Below are the code and all the weights of a small trained network. Each question names an input and a class and asks about switching units off, where a switched-off unit gives its printed mean instead of its output.

import numpy as np


def w(rows, s, z=0):
    codes = np.array(rows[::2]) - 128.0
    scale = np.full(codes.shape[1], s)
    scale[-1] = z or s
    return codes * scale


def f(y):
    return np.maximum(y, 0)


def log_softmax(a):
    a = a - a.max(-1, keepdims=True)
    return a - np.log(np.exp(a).sum(-1, keepdims=True))


def net(x, mask):
    res = np.array(x, float).reshape(1, 7) / 4 @ E
    y = f(res @ A[0][:, :-1].T + A[0][:, -1])
    res = res + np.where(mask, y, B[0][:, -1]) @ B[0][:, :-1]
    return log_softmax(res[-1] @ U[:, :-1].T + U[:, -1])


A, B = {}, {}
E = w([
[129,130,130,122,134,125,131,140],'x0',
[128,205,149,57,86,97,128,82],'x1',
[163,126,163,104,200,193,172,70],'x2',
[123,125,130,129,122,131,129,123],'x3',
[123,130,132,129,124,133,134,131],'x4',
[133,128,127,125,132,124,126,131],'x5',
[104,129,61,126,139,89,250,104],'x6',
],0.02)
A[0] = w([
[130,4,131,246,176,186,80,205,254],'N0',
[140,47,77,240,196,114,169,159,204],'N1',
[130,178,181,71,105,123,87,120,111],'N2',
[73,129,21,146,66,57,161,145,175],'N3',
[83,189,135,48,131,62,157,72,62],'N4',
[161,130,99,80,223,163,255,44,26],'N5',
[119,146,153,169,52,91,34,202,250],'N6',
[142,113,113,66,110,84,141,173,161],'N7',
[170,130,195,128,179,190,88,121,156],'N8',
[80,122,72,156,82,33,162,142,155],'N9',
[129,250,153,9,78,95,138,70,120],'N10',
[90,126,77,130,111,58,161,163,118],'N11',
[171,117,252,99,189,232,85,100,162],'N12',
],0.01,0.007)
B[0] = w([
[66,171,154,201,244,114,78,165,250],'N0',
[93,64,111,162,131,187,194,147,223],'N1',
[156,144,143,69,70,100,146,125,184],'N2',
[163,123,83,183,130,138,109,184,218],'N3',
[134,138,107,154,131,27,79,107,195],'N4',
[40,73,160,140,182,40,131,106,240],'N5',
[60,50,211,56,93,103,32,111,247],'N6',
[126,125,117,143,100,163,101,113,160],'N7',
[154,166,134,128,165,121,127,89,190],'N8',
[179,155,77,186,100,135,109,186,204],'N9',
[115,163,131,98,96,8,86,98,237],'N10',
[145,160,84,172,134,129,121,165,183],'N11',
[189,197,130,136,135,151,166,46,223],'N12',
],0.012,0.024)
U = w([
[4,101,158,136,164,61,49,141,192],'0',
[129,89,53,187,113,206,150,228,126],'1',
[117,68,170,34,15,122,55,127,242],'2',
[187,208,50,173,85,86,94,154,27],'3',
[157,213,135,186,203,202,120,113,134],'4',
[53,12,123,143,156,136,239,127,80],'5',
[231,205,133,59,82,115,164,77,6],'6',
],0.011,0.0018)

Each question gives the input, the list of numbers given to net, and the class t.
The units are the neurons (one row each of A and B). Each row of codes is followed by its name. A weight is (code - 128) times the scale printed after its matrix; where a second scale follows, it is the last column's (A, B and U).
mask holds one flag per neuron, in row order. A switched-off neuron (its flag False) gives its mean, the last column of its row in B, instead of its output. The means were averaged over made-up inputs and are rounded, as every weight is.
A unit's drop is (log p(t) with every unit on - log p(t) with that unit switched off) / (log p(t) with every unit on - log p(t) with every unit switched off).
The circuit of an input: a set's keep is (log p(t) with only the set's units on - log p(t) with every unit switched off) / (log p(t) with every unit on - log p(t) with every unit switched off). Starting from the 12 units with the biggest drops (on a tie, the unit counted first), units are removed one at a time, each time the one whose removal leaves the highest keep (on an exact tie, the one counted first), for as long as the keep stays at least 0.8.
circuit, biggest first: the units of the circuit, biggest drop first
unit that matters most: the unit with the biggest drop
top k neurons: the k neurons with the biggest drops, biggest first
drop of u: that unit's drop, to one decimal
input [3,-6,1,-4,2,-8,-8], class 4: circuit, biggest first -> (N12)
input [8,3,-8,0,0,-4,0], class 2: circuit, biggest first -> (N6; N0)
input [7,3,3,-4,6,-5,0], class 6: circuit, biggest first -> (N0; N6)
input [7,3,0,-5,3,4,1], class 3: top 2 neurons -> (N6; N5)
input [-8,-8,7,-6,4,5,-1], class 4: top 2 neurons -> (N0; N12)
input [-5,-3,-4,-3,-6,-1,1], class 1: top 2 neurons -> (N5; N10)
input [-5,-8,5,-7,-6,0,0], class 4: top 2 neurons -> (N0; N6)
input [2,1,7,5,0,-8,-1], class 6: top 2 neurons -> (N0; N12)
input [-7,1,0,8,0,-4,8], class 3: top 2 neurons -> (N6; N9)
input [0,1,-3,5,-3,8,-7], class 2: drop of N2 -> 0.1
input [7,-3,1,-7,3,-2,6], class 5: drop of N5 -> 0.5
input [3,0,5,-1,6,-4,6], class 5: drop of N6 -> 0.5
input [7,3,-7,-3,4,-4,0], class 2: drop of N6 -> 0.9
input [-7,7,2,5,-5,4,-1], class 6: unit that matters most -> N6
